Below is a small trained network, with its code and all its weights. Each question gives an input and a target symbol and asks what happens when units are switched off, that is, made to give their printed mean instead of their output.

import numpy as np


def w(rows, s, z=0):
    codes = np.array(rows[::2]) - 128.0
    scale = np.full(codes.shape[1], s)
    scale[-1] = z or s
    return codes * scale


def f(y):
    return np.maximum(y, 0)


def softmax(a):
    e = np.exp(a - a.max(-1, keepdims=True))
    return e / e.sum(-1, keepdims=True)


def log_softmax(a):
    a = a - a.max(-1, keepdims=True)
    return a - np.log(np.exp(a).sum(-1, keepdims=True))


def net(x, mask):
    ids = ['αβγδεζηθλμπστφψω'.index(c) for c in x.split()]
    T = len(ids)
    res = E[ids] + P[:T]
    q, k, v = (res @ M[0].T for M in (Q, K, V))
    z = softmax(np.where(np.tri(T) > 0, q @ k.T / 3**0.5, -1e9)) @ v
    res = res + np.where(mask[0], z, O[0][:, -1]) @ O[0][:, :-1]
    y = f(res @ A[0][:, :-1].T + A[0][:, -1])
    res = res + np.where(mask[1:17], y, B[0][:, -1]) @ B[0][:, :-1]
    return log_softmax(res[-1] @ U[:, :-1].T + U[:, -1])


Q, K, V, O, A, B = {}, {}, {}, {}, {}, {}
E = w([
[163,125,127,108],'α',
[112,142,103,111],'β',
[185,136,82,121],'γ',
[133,178,60,63],'δ',
[85,107,158,204],'ε',
[97,136,138,161],'ζ',
[149,141,175,91],'η',
[88,107,152,201],'θ',
[96,142,25,147],'λ',
[98,125,125,156],'μ',
[61,101,226,252],'π',
[99,127,133,155],'σ',
[129,167,57,74],'τ',
[121,151,84,88],'φ',
[90,125,132,156],'ψ',
[95,133,233,178],'ω',
],0.014)
P = w([
[188,52,88,17],'0',
[114,139,141,156],'1',
[26,184,117,109],'2',
[78,46,94,157],'3',
[165,148,157,181],'4',
[6,177,132,131],'5',
[70,25,111,181],'6',
[211,163,137,170],'7',
[23,127,102,134],'8',
[77,12,126,188],'9',
[246,167,139,188],'10',
[21,121,120,131],'11',
[95,12,109,167],'12',
[218,140,140,149],'13',
],0.015)
Q[0] = w([
[26,236,118,167],'H0',
[118,245,163,74],'H0',
[173,108,158,139],'H0',
],0.013)
K[0] = w([
[199,174,122,216],'H0',
[82,177,119,203],'H0',
[11,102,146,136],'H0',
],0.011)
V[0] = w([
[112,58,89,199],'H0',
[83,105,252,145],'H0',
[147,70,45,206],'H0',
],0.013)
O[0] = w([
[179,100,59,247,158],'H0',
[172,26,108,86,2],'H0',
[173,131,92,216,200],'H0',
],0.011,0.0066)
A[0] = w([
[116,207,169,172,75],'N0',
[122,118,69,157,18],'N1',
[106,163,143,122,120],'N2',
[169,124,199,134,165],'N3',
[112,167,32,100,181],'N4',
[91,147,137,88,71],'N5',
[153,203,138,131,191],'N6',
[252,126,141,87,96],'N7',
[131,68,203,91,185],'N8',
[64,41,100,147,254],'N9',
[190,122,140,72,194],'N10',
[118,83,208,164,132],'N11',
[79,113,54,130,215],'N12',
[109,156,174,88,88],'N13',
[193,146,217,179,152],'N14',
[241,176,187,140,152],'N15',
],0.011,0.0034)
B[0] = w([
[167,99,92,131,253],'N0',
[170,114,148,106,192],'N1',
[60,87,56,171,178],'N2',
[56,85,165,3,145],'N3',
[137,71,198,174,213],'N4',
[92,65,139,128,163],'N5',
[97,77,116,191,209],'N6',
[31,171,125,132,168],'N7',
[91,119,39,83,145],'N8',
[208,194,175,36,209],'N9',
[122,152,140,162,144],'N10',
[204,125,68,74,170],'N11',
[178,149,203,29,219],'N12',
[95,32,222,173,162],'N13',
[122,137,98,27,196],'N14',
[42,130,76,80,189],'N15',
],0.006,0.011)
U = w([
[87,161,86,81,103],'α',
[128,125,176,125,91],'β',
[82,210,53,127,229],'γ',
[89,2,182,177,55],'δ',
[217,72,204,153,95],'ε',
[160,183,183,95,131],'ζ',
[72,120,98,55,92],'η',
[224,105,205,146,128],'θ',
[186,50,89,248,171],'λ',
[166,138,184,127,83],'μ',
[206,15,106,116,62],'π',
[169,169,197,113,136],'σ',
[95,46,153,169,2],'τ',
[108,93,165,136,24],'φ',
[177,170,211,113,213],'ψ',
[133,50,91,59,123],'ω',
],0.0082,0.0025)

Each question gives the input, a string of symbols that net reads in full, and the target symbol t.
The units are the heads (3 rows each of Q, K, V and O) and the neurons (one row each of A and B). Each row of codes is followed by its name. A weight is (code - 128) times the scale printed after its matrix; where a second scale follows, it is the last column's (O, A, B and U).
mask holds one flag per unit, heads first, then neurons. A switched-off unit (its flag False) gives its mean, the last column of its rows in O or B, instead of its output. The means were averaged over made-up inputs and are rounded, as every weight is.
A unit's drop is (log p(t) with every unit on - log p(t) with that unit switched off) / (log p(t) with every unit on - log p(t) with every unit switched off).
The circuit of an input: a set's keep is (log p(t) with only the set's units on - log p(t) with every unit switched off) / (log p(t) with every unit on - log p(t) with every unit switched off). Starting from the 12 units with the biggest drops (on a tie, the unit counted first), units are removed one at a time, each time the one whose removal leaves the highest keep (on an exact tie, the one counted first), for as long as the keep stays at least 0.8.
circuit, biggest first: the units of the circuit, biggest drop first
top k neurons: the k neurons with the biggest drops, biggest first
drop when u is switched off: that unit's drop, to one decimal
input λ ω μ λ ω γ σ δ δ δ φ, target γ: top neuron : N15
input ζ λ λ γ ε δ φ δ σ γ ε θ λ σ, target λ: top 2 neurons : N12, N9
input λ τ π δ σ β λ λ φ ψ, target λ: circuit, biggest first : H0, N0
input φ γ λ γ π, target π: top 2 neurons : N11, N14
input ε τ γ φ λ θ α λ θ γ δ, target γ: top 2 neurons : N7, N15
input γ σ ε λ τ τ γ λ, target λ: circuit, biggest first : H0, N6
input λ λ λ λ λ γ δ ψ τ ψ δ, target γ: circuit, biggest first : N15, N7
input φ η ε, target η: top 2 neurons : N8, N4
input θ δ ε, target δ: top 2 neurons : N13, N5
input λ γ γ γ γ, target γ: circuit, biggest first : N15, H0
input ε ε θ ω γ θ μ γ π, target γ: circuit, biggest first : H0, N4
input γ λ λ τ η π, target η: circuit, biggest first : H0, N8
input ω τ ε λ ζ φ λ ω π π, target ω: circuit, biggest first : H0, N8, N11
input γ γ δ λ ζ α α, target γ: top neuron : N4
input θ θ δ λ γ θ π ω λ λ ψ, target λ: top 2 neurons : N12, N9
input ω π θ φ α λ λ δ δ γ, target ω: top 2 neurons : N8, N4
input λ γ μ ε π γ, target π: drop when H0 is switched off : 0.9
input η σ τ μ ζ γ λ θ ε α δ γ ε, target η: drop when H0 is switched off : 0.9
input δ π θ μ η θ ω ω θ, target ω: drop when N10 is switched off : 0.0
input λ π ζ τ λ λ ε, target λ: top neuron : N0
